Below is a small trained network, with its code and all its weights. Each question gives an input and a class and asks what happens when units are switched off, that is, made to give their printed mean instead of their output.

import numpy as np


def w(rows, s, z=0):
    codes = np.array(rows[::2]) - 128.0
    scale = np.full(codes.shape[1], s)
    scale[-1] = z or s
    return codes * scale


def norm(h):
    return h / np.sqrt((h * h).mean(-1, keepdims=True) + 1e-5)


def f(y):
    return np.maximum(y, 0)


def log_softmax(a):
    a = a - a.max(-1, keepdims=True)
    return a - np.log(np.exp(a).sum(-1, keepdims=True))


def net(x, mask):
    res = np.array(x, float).reshape(1, 3) / 4 @ E
    u = 0
    for l in range(2):
        y = f(norm(res) @ A[l][:, :-1].T + A[l][:, -1])
        res = res + np.where(mask[u : u + 8], y, B[l][:, -1]) @ B[l][:, :-1]
        u += 8
    return log_softmax(norm(res)[-1] @ U[:, :-1].T + U[:, -1])


A, B = {}, {}
E = w([
[183,250,177,123,145],'x0',
[157,109,76,70,173],'x1',
[8,190,41,101,128],'x2',
],0.0022)
A[0] = w([
[154,145,11,108,223,100],'L0N1',
[219,105,157,124,155,37],'L0N2',
[112,248,124,104,149,118],'L0N3',
[66,3,34,172,113,58],'L0N4',
[67,151,227,208,33,204],'L0N5',
[224,95,93,35,187,105],'L0N6',
[171,178,177,84,147,9],'L0N7',
[69,126,117,78,91,220],'L0N8',
],0.0042,0.0013)
B[0] = w([
[90,112,233,147,187,213],'L0N1',
[161,120,217,3,39,186],'L0N2',
[205,119,40,111,116,216],'L0N3',
[218,194,79,130,130,252],'L0N4',
[129,140,165,135,230,238],'L0N5',
[60,123,207,211,222,206],'L0N6',
[234,201,67,130,130,169],'L0N7',
[167,83,218,123,62,208],'L0N8',
],0.0033)
A[1] = w([
[120,13,52,211,111,137],'L1N1',
[164,179,176,171,147,244],'L1N2',
[178,3,120,142,76,196],'L1N3',
[57,140,182,168,194,167],'L1N4',
[19,224,45,94,151,255],'L1N5',
[205,75,45,182,105,111],'L1N6',
[115,159,147,249,98,202],'L1N7',
[203,141,165,87,131,208],'L1N8',
],0.0043,0.0014)
B[1] = w([
[203,252,73,155,187,191],'L1N1',
[83,88,76,129,161,254],'L1N2',
[154,217,182,110,100,206],'L1N3',
[115,26,71,88,198,194],'L1N4',
[194,88,240,142,91,250],'L1N5',
[75,166,81,72,150,179],'L1N6',
[127,81,92,30,244,182],'L1N7',
[36,114,28,132,55,245],'L1N8',
],0.0041,0.0034)
U = w([
[193,238,61,109,146,183],'0',
[118,58,158,112,254,172],'1',
[190,111,242,111,70,163],'2',
[72,95,56,91,106,125],'3',
[60,121,123,228,72,2],'4',
[68,122,123,186,90,5],'5',
[61,120,121,220,68,8],'6',
[75,128,131,197,94,21],'7',
],0.0096,0.0051)

Each question gives the input, the list of numbers given to net, and the class t.
The units are the neurons (one row each of A and B). Each row of codes is followed by its name. A weight is (code - 128) times the scale printed after its matrix; where a second scale follows, it is the last column's (A, B and U).
mask holds one flag per neuron, layer by layer. A switched-off neuron (its flag False) gives its mean, the last column of its row in B, instead of its output. The means were averaged over made-up inputs and are rounded, as every weight is.
A unit's drop is (log p(t) with every unit on - log p(t) with that unit switched off) / (log p(t) with every unit on - log p(t) with every unit switched off).
The circuit of an input: a set's keep is (log p(t) with only the set's units on - log p(t) with every unit switched off) / (log p(t) with every unit on - log p(t) with every unit switched off). Starting from the 12 units with the biggest drops (on a tie, the unit counted first), units are removed one at a time, each time the one whose removal leaves the highest keep (on an exact tie, the one counted first), for as long as the keep stays at least 0.8.
circuit, biggest first: the units of the circuit, biggest drop first
unit that matters most: the unit with the biggest drop
top k neurons: the k neurons with the biggest drops, biggest first
k most important neurons of layer l: the k neurons of layer l with the biggest drops, biggest first
drop of u: that unit's drop, to one decimal
input [-6,-7,3], class 1: circuit, biggest first => [L1N7]
input [6,7,4], class 1: circuit, biggest first => [L0N1 L0N4]
input [-5,5,-6], class 2: top 3 neurons => [L0N2 L1N3 L0N3]
input [-3,-2,-3], class 3: top 2 neurons => [L1N8 L1N5]
input [-1,-6,6], class 1: top 4 neurons => [L0N5 L1N7 L0N2 L1N4]
input [-2,2,-3], class 3: circuit, biggest first => [L1N8 L0N5]
input [-8,-3,8], class 0: circuit, biggest first => [L0N4 L1N1 L1N8]
input [-6,-8,7], class 1: circuit, biggest first => [L1N7 L1N5 L1N8]
input [-6,8,7], class 1: circuit, biggest first => [L1N5 L1N8]
input [-5,5,7], class 2: top 2 neurons => [L1N5 L0N4]
input [-8,0,-8], class 0: top 2 neurons => [L1N1 L1N5]
input [0,-2,6], class 2: top 2 neurons => [L1N5 L0N6]
input [-1,1,2], class 3: top 2 neurons => [L0N6 L1N5]
input [-6,4,6], class 0: top 2 neurons => [L1N1 L0N4]
input [-7,-2,8], class 2: 3 most important neurons of layer 0 => [L0N3 L0N4 L0N8]
input [-4,-2,5], class 2: top 3 neurons => [L1N5 L0N3 L0N6]
input [-3,-6,6], class 1: top 3 neurons => [L1N7 L0N5 L0N2]
input [6,-4,7], class 2: 2 most important neurons of layer 1 => [L1N5 L1N1]
input [1,1,-1], class 3: top 2 neurons => [L1N8 L0N2]
input [-8,-5,8], class 0: 2 most important neurons of layer 1 => [L1N1 L1N8]
input [3,0,-2], class 3: top neuron => [L1N8]
input [1,-4,-2], class 1: unit that matters most => L0N5
input [-7,-7,-1], class 0: 2 most important neurons of layer 1 => [L1N1 L1N3]
input [-3,-3,8], class 2: drop of L1N5 => 0.9
